Below is a small trained network, with its code and all its weights. Each question gives an input and a class and asks what happens when units are switched off, that is, made to give their printed mean instead of their output.

import numpy as np


def w(rows, s, z=0):
    codes = np.array(rows[::2]) - 128.0
    scale = np.full(codes.shape[1], s)
    scale[-1] = z or s
    return codes * scale


def f(y):
    return np.maximum(y, 0)


def log_softmax(a):
    a = a - a.max(-1, keepdims=True)
    return a - np.log(np.exp(a).sum(-1, keepdims=True))


def net(x, mask):
    res = np.array(x, float).reshape(1, 8) / 4 @ E
    y = f(res @ A[0][:, :-1].T + A[0][:, -1])
    res = res + np.where(mask, y, B[0][:, -1]) @ B[0][:, :-1]
    return log_softmax(res[-1] @ U[:, :-1].T + U[:, -1])


A, B = {}, {}
E = w([
[111,143,142,123,127,107,123,138,126],'x0',
[148,125,119,147,85,80,113,76,127],'x1',
[110,150,156,125,128,129,126,143,131],'x2',
[134,120,135,126,135,149,129,145,129],'x3',
[244,182,162,177,254,39,118,92,173],'x4',
[96,159,43,168,122,158,12,188,239],'x5',
[89,88,142,124,157,126,122,94,145],'x6',
[125,127,140,126,121,121,104,96,124],'x7',
],0.011)
A[0] = w([
[67,111,111,85,71,148,144,137,110,4],'N0',
[197,152,156,201,226,91,139,120,165,50],'N1',
[49,97,96,74,11,165,156,135,105,58],'N2',
[149,115,183,102,136,126,167,125,95,158],'N3',
[142,121,164,121,142,119,185,105,39,153],'N4',
[116,164,108,108,157,142,108,102,94,43],'N5',
[171,123,158,123,153,115,98,142,131,77],'N6',
[77,125,129,102,169,101,177,129,109,171],'N7',
[100,162,69,166,129,151,40,150,224,124],'N8',
[148,110,116,64,69,156,123,125,128,62],'N9',
[122,110,106,166,115,108,30,196,195,155],'N10',
[170,91,217,43,123,106,248,95,45,108],'N11',
[140,125,162,131,120,111,135,114,73,101],'N12',
[179,192,150,125,195,113,138,94,168,31],'N13',
],0.011,0.0032)
B[0] = w([
[98,101,177,199,89,97,87,133,80,179],'N0',
[43,9,176,173,220,87,106,202,17,231],'N1',
[116,99,209,175,210,81,95,240,22,219],'N2',
[120,157,142,76,94,105,139,56,144,180],'N3',
[180,157,77,84,148,215,126,87,210,203],'N4',
[149,135,73,129,126,138,127,153,101,129],'N5',
[147,126,202,179,80,114,104,153,108,157],'N6',
[154,132,172,44,65,140,164,136,134,161],'N7',
[179,170,93,50,71,182,187,122,226,224],'N8',
[110,88,155,185,138,134,146,165,110,157],'N9',
[195,171,104,118,92,181,131,149,212,209],'N10',
[205,199,3,54,63,140,154,106,197,254],'N11',
[63,99,152,85,81,80,179,94,169,164],'N12',
[141,66,174,133,184,117,117,173,64,199],'N13',
],0.0077,0.021)
U = w([
[131,185,51,98,119,140,126,99,249,253],'0',
[99,88,157,169,165,84,115,154,22,3],'1',
],0.012,0.0024)

Each question gives the input, the list of numbers given to net, and the class t.
The units are the neurons (one row each of A and B). Each row of codes is followed by its name. A weight is (code - 128) times the scale printed after its matrix; where a second scale follows, it is the last column's (A, B and U).
mask holds one flag per neuron, in row order. A switched-off neuron (its flag False) gives its mean, the last column of its row in B, instead of its output. The means were averaged over made-up inputs and are rounded, as every weight is.
A unit's drop is (log p(t) with every unit on - log p(t) with that unit switched off) / (log p(t) with every unit on - log p(t) with every unit switched off).
unit that matters most: the unit with the biggest drop
top k neurons: the k neurons with the biggest drops, biggest first
drop when u is switched off: that unit's drop, to one decimal
input [7,8,-8,0,-6,-6,-2,4], class 0: top 3 neurons => [N11; N1; N4]
input [-2,5,7,8,-3,-2,2,8], class 1: unit that matters most => N8
input [-7,6,6,0,-5,-6,-7,7], class 0: top 3 neurons => [N11; N1; N4]
input [4,-5,5,-5,-6,4,-1,-6], class 1: top 2 neurons => [N2; N11]
input [3,-4,7,7,7,5,4,-3], class 1: top 2 neurons => [N1; N11]
input [-4,4,8,-3,-5,-6,7,-8], class 0: top 2 neurons => [N11; N1]
input [8,1,-3,-5,-7,5,-8,-6], class 1: top 2 neurons => [N2; N11]
input [2,0,6,8,6,-6,-1,4], class 0: top 3 neurons => [N11; N4; N2]
input [2,-6,-1,8,-1,0,-4,8], class 1: drop when N10 is switched off => 0.5
input [3,-6,1,-4,0,-5,7,7], class 0: drop when N8 is switched off => 0.0
input [-6,2,-3,4,5,-6,0,0], class 0: drop when N11 is switched off => 6.0
